Below is a small trained network, with its code and all its weights. Each question gives an input and a target symbol and asks what happens when units are switched off, that is, made to give their printed mean instead of their output.

import numpy as np


def w(rows, s, z=0):
    codes = np.array(rows[::2]) - 128.0
    scale = np.full(codes.shape[1], s)
    scale[-1] = z or s
    return codes * scale


def f(y):
    return y / 2 * (1 + np.tanh(0.7978845608 * (y + 0.044715 * y**3)))


def softmax(a):
    e = np.exp(a - a.max(-1, keepdims=True))
    return e / e.sum(-1, keepdims=True)


def log_softmax(a):
    a = a - a.max(-1, keepdims=True)
    return a - np.log(np.exp(a).sum(-1, keepdims=True))


def net(x, mask):
    ids = ['αβγδθμξφ'.index(c) for c in x.split()]
    T = len(ids)
    res = E[ids] + P[:T]
    q, k, v = (res @ M[0].T for M in (Q, K, V))
    z = softmax(np.where(np.tri(T) > 0, q @ k.T / 2**0.5, -1e9)) @ v
    res = res + np.where(mask[0], z, O[0][:, -1]) @ O[0][:, :-1]
    y = f(res @ A[0][:, :-1].T + A[0][:, -1])
    res = res + np.where(mask[1:17], y, B[0][:, -1]) @ B[0][:, :-1]
    return log_softmax(res[-1] @ U[:, :-1].T + U[:, -1])


Q, K, V, O, A, B = {}, {}, {}, {}, {}, {}
E = w([
[118,144,170,117,141],'α',
[191,92,174,86,132],'β',
[76,150,107,73,150],'γ',
[155,135,136,147,99],'δ',
[182,179,165,36,213],'θ',
[164,255,173,134,149],'μ',
[138,85,109,137,143],'ξ',
[228,76,73,130,167],'φ',
],0.021)
P = w([
[122,106,103,247,203],'0',
[80,58,73,211,134],'1',
[186,148,138,165,42],'2',
[112,158,114,137,20],'3',
[108,133,113,148,35],'4',
[101,59,85,131,2],'5',
],0.0052)
Q[0] = w([
[46,95,213,2,230],'head 0',
[157,194,157,115,147],'head 0',
],0.0071)
K[0] = w([
[141,166,74,244,101],'head 0',
[195,124,151,97,119],'head 0',
],0.011)
V[0] = w([
[202,71,160,161,116],'head 0',
[143,154,8,227,120],'head 0',
],0.013)
O[0] = w([
[236,57,200,83,35,254],'head 0',
[164,254,83,243,47,123],'head 0',
],0.0076,0.0067)
A[0] = w([
[35,127,254,178,75,211],'neuron 0',
[152,89,173,205,160,168],'neuron 1',
[121,107,185,222,152,187],'neuron 2',
[158,123,116,148,220,189],'neuron 3',
[147,73,145,151,121,79],'neuron 4',
[187,206,73,103,142,132],'neuron 5',
[155,168,97,131,125,87],'neuron 6',
[124,123,70,148,60,38],'neuron 7',
[69,208,198,133,160,101],'neuron 8',
[132,156,84,204,114,164],'neuron 9',
[122,16,156,173,95,253],'neuron 10',
[128,141,75,70,180,210],'neuron 11',
[184,102,193,187,99,138],'neuron 12',
[166,166,138,119,71,27],'neuron 13',
[67,145,146,232,93,83],'neuron 14',
[2,180,39,97,63,157],'neuron 15',
],0.0083,0.004)
B[0] = w([
[244,157,116,200,68,164],'neuron 0',
[122,144,134,44,131,168],'neuron 1',
[111,162,151,85,81,147],'neuron 2',
[188,97,188,127,112,149],'neuron 3',
[151,92,97,65,165,167],'neuron 4',
[61,92,192,189,151,173],'neuron 5',
[91,71,126,157,149,142],'neuron 6',
[128,85,153,196,160,146],'neuron 7',
[160,166,62,114,168,140],'neuron 8',
[65,147,102,174,104,173],'neuron 9',
[110,216,149,143,154,254],'neuron 10',
[119,84,137,201,69,150],'neuron 11',
[111,103,59,45,139,249],'neuron 12',
[143,46,84,104,196,178],'neuron 13',
[139,100,94,140,44,144],'neuron 14',
[97,88,157,186,82,133],'neuron 15',
],0.011,0.0099)
U = w([
[254,187,135,179,85,103],'α',
[178,134,112,74,77,78],'β',
[126,75,191,157,71,169],'γ',
[208,75,65,146,62,188],'δ',
[117,81,169,126,171,153],'θ',
[131,177,60,128,135,136],'μ',
[105,158,62,69,19,149],'ξ',
[129,48,63,157,149,3],'φ',
],0.0084,0.0054)

Each question gives the input, a string of symbols that net reads in full, and the target symbol t.
The units are the heads (2 rows each of Q, K, V and O) and the neurons (one row each of A and B). Each row of codes is followed by its name. A weight is (code - 128) times the scale printed after its matrix; where a second scale follows, it is the last column's (O, A, B and U).
mask holds one flag per unit, heads first, then neurons. A switched-off unit (its flag False) gives its mean, the last column of its rows in O or B, instead of its output. The means were averaged over made-up inputs and are rounded, as every weight is.
A unit's drop is (log p(t) with every unit on - log p(t) with that unit switched off) / (log p(t) with every unit on - log p(t) with every unit switched off).
The circuit of an input: a set's keep is (log p(t) with only the set's units on - log p(t) with every unit switched off) / (log p(t) with every unit on - log p(t) with every unit switched off). Starting from the 12 units with the biggest drops (on a tie, the unit counted first), units are removed one at a time, each time the one whose removal leaves the highest keep (on an exact tie, the one counted first), for as long as the keep stays at least 0.8.
circuit, biggest first: the units of the circuit, biggest drop first
k most important neurons: the k neurons with the biggest drops, biggest first
drop when u is switched off: that unit's drop, to one decimal
input δ φ θ, target θ: circuit, biggest first : neuron 5; neuron 0
input δ γ μ δ, target γ: 3 most important neurons : neuron 15; neuron 12; neuron 10
input φ φ δ, target δ: most important neuron : neuron 13
input φ δ φ φ ξ α, target δ: circuit, biggest first : head 0; neuron 13; neuron 0; neuron 12
input δ ξ μ, target μ: circuit, biggest first : head 0; neuron 8
input δ φ δ α, target δ: circuit, biggest first : head 0; neuron 10; neuron 13
input φ β μ, target β: circuit, biggest first : head 0; neuron 12
input δ θ α, target α: 3 most important neurons : neuron 0; neuron 12; neuron 13
input α β γ γ, target γ: circuit, biggest first : neuron 15; neuron 12
input δ μ δ γ δ δ, target γ: circuit, biggest first : head 0; neuron 12; neuron 15
input φ δ φ μ, target δ: circuit, biggest first : head 0; neuron 13; neuron 10
input φ φ γ, target δ: 2 most important neurons : neuron 10; neuron 13
input θ θ β β γ, target γ: circuit, biggest first : neuron 12; neuron 15
input θ δ φ θ φ, target θ: most important neuron : neuron 0
input δ φ φ φ δ, target δ: drop when head 0 is switched off : 1.1
input δ δ β μ, target β: drop when head 0 is switched off : 1.4
input δ β δ, target β: drop when head 0 is switched off : 0.7
